Below are the code and all the weights of a small trained network. Each question names an input and a class and asks about switching units off, where a switched-off unit gives its printed mean instead of its output.

import numpy as np


def w(rows, s, z=0):
    codes = np.array(rows[::2]) - 128.0
    scale = np.full(codes.shape[1], s)
    scale[-1] = z or s
    return codes * scale


def f(y):
    return np.maximum(y, 0)


def log_softmax(a):
    a = a - a.max(-1, keepdims=True)
    return a - np.log(np.exp(a).sum(-1, keepdims=True))


def net(x, mask):
    res = np.array(x, float).reshape(1, 4) / 4 @ E
    y = f(res @ A[0][:, :-1].T + A[0][:, -1])
    res = res + np.where(mask, y, B[0][:, -1]) @ B[0][:, :-1]
    return log_softmax(res[-1] @ U[:, :-1].T + U[:, -1])


A, B = {}, {}
E = w([
[77,210,172,69,217,71,121,166,205,87],'x0',
[210,124,35,56,93,136,111,146,161,6],'x1',
[155,165,84,13,152,132,77,136,104,254],'x2',
[71,172,96,176,59,189,68,213,197,147],'x3',
],0.0091)
A[0] = w([
[217,123,62,60,108,171,116,153,154,35,62],'neuron 0',
[220,75,161,48,226,43,198,7,60,111,37],'neuron 1',
[166,80,77,146,69,192,136,112,53,178,30],'neuron 2',
[63,155,96,140,80,180,68,231,153,147,33],'neuron 3',
[90,180,230,213,183,138,131,138,118,255,4],'neuron 4',
[112,151,148,88,180,61,138,158,103,103,60],'neuron 5',
[55,209,158,66,221,34,100,185,220,96,54],'neuron 6',
[207,148,84,80,99,108,98,120,171,61,3],'neuron 7',
[205,137,59,98,132,138,81,188,157,68,92],'neuron 8',
[63,128,83,129,103,210,41,238,195,145,39],'neuron 9',
[153,127,148,67,116,135,126,143,122,167,32],'neuron 10',
[184,163,113,40,163,131,80,117,101,193,92],'neuron 11',
[187,158,93,66,162,120,57,149,115,220,50],'neuron 12',
[143,99,187,206,141,125,189,137,142,18,35],'neuron 13',
],0.0086,0.0053)
B[0] = w([
[129,89,202,114,194,58,157,83,132,191,200],'neuron 0',
[2,148,72,38,63,173,157,133,78,70,248],'neuron 1',
[244,117,94,162,89,175,71,81,80,132,191],'neuron 2',
[41,149,93,102,110,142,195,134,55,102,187],'neuron 3',
[116,104,240,80,172,51,161,68,153,198,212],'neuron 4',
[138,69,117,117,102,176,77,123,70,87,160],'neuron 5',
[236,48,55,214,51,200,53,46,69,145,223],'neuron 6',
[112,95,232,87,86,81,151,116,137,206,173],'neuron 7',
[120,102,195,70,143,63,167,84,165,217,188],'neuron 8',
[39,158,95,62,104,172,161,134,37,59,200],'neuron 9',
[141,169,175,197,69,40,128,174,74,76,147],'neuron 10',
[153,202,143,168,161,71,90,190,184,42,195],'neuron 11',
[167,184,178,225,136,102,80,251,180,89,192],'neuron 12',
[152,248,124,239,123,75,120,242,189,136,192],'neuron 13',
],0.0074,0.015)
U = w([
[107,91,240,78,162,79,165,69,148,207,108],'0',
[21,153,83,56,115,171,166,141,72,57,104],'1',
[165,198,151,199,145,102,114,254,190,76,111],'2',
[235,49,72,171,97,194,83,45,75,133,113],'3',
[123,141,90,87,202,184,141,105,186,136,252],'4',
],0.0093,0.018)

Each question gives the input, the list of numbers given to net, and the class t.
The units are the neurons (one row each of A and B). Each row of codes is followed by its name. A weight is (code - 128) times the scale printed after its matrix; where a second scale follows, it is the last column's (A, B and U).
mask holds one flag per neuron, in row order. A switched-off neuron (its flag False) gives its mean, the last column of its row in B, instead of its output. The means were averaged over made-up inputs and are rounded, as every weight is.
A unit's drop is (log p(t) with every unit on - log p(t) with that unit switched off) / (log p(t) with every unit on - log p(t) with every unit switched off).
The circuit of an input: a set's keep is (log p(t) with only the set's units on - log p(t) with every unit switched off) / (log p(t) with every unit on - log p(t) with every unit switched off). Starting from the 12 units with the biggest drops (on a tie, the unit counted first), units are removed one at a time, each time the one whose removal leaves the highest keep (on an exact tie, the one counted first), for as long as the keep stays at least 0.8.
circuit, biggest first: the units of the circuit, biggest drop first
k most important neurons: the k neurons with the biggest drops, biggest first
drop when u is switched off: that unit's drop, to one decimal
input [8,-4,5,8], class 1: 2 most important neurons	neuron 9; neuron 3
input [1,-5,6,8], class 1: circuit, biggest first	neuron 9
input [-7,-7,-4,4], class 0: 2 most important neurons	neuron 4; neuron 6
input [6,3,8,4], class 2: 2 most important neurons	neuron 12; neuron 11
input [3,-5,7,2], class 2: 2 most important neurons	neuron 12; neuron 11
input [-6,6,-3,2], class 0: 2 most important neurons	neuron 6; neuron 0
input [3,6,6,6], class 0: 2 most important neurons	neuron 8; neuron 0
input [-2,2,1,0], class 4: 2 most important neurons	neuron 6; neuron 4
input [3,0,6,4], class 2: 2 most important neurons	neuron 12; neuron 1
input [-2,4,-5,-4], class 2: 4 most important neurons	neuron 13; neuron 4; neuron 9; neuron 3
input [-6,-6,-5,3], class 0: 4 most important neurons	neuron 6; neuron 4; neuron 12; neuron 11
input [6,-6,-5,-7], class 1: 3 most important neurons	neuron 1; neuron 0; neuron 8
input [0,8,7,3], class 0: 3 most important neurons	neuron 8; neuron 0; neuron 7
input [8,0,8,-2], class 2: circuit, biggest first	neuron 12
input [-5,5,-2,7], class 1: drop when neuron 9 is switched off	1.7
input [6,-2,-4,0], class 3: drop when neuron 6 is switched off	0.8
input [7,-6,6,-7], class 1: drop when neuron 2 is switched off	0.2
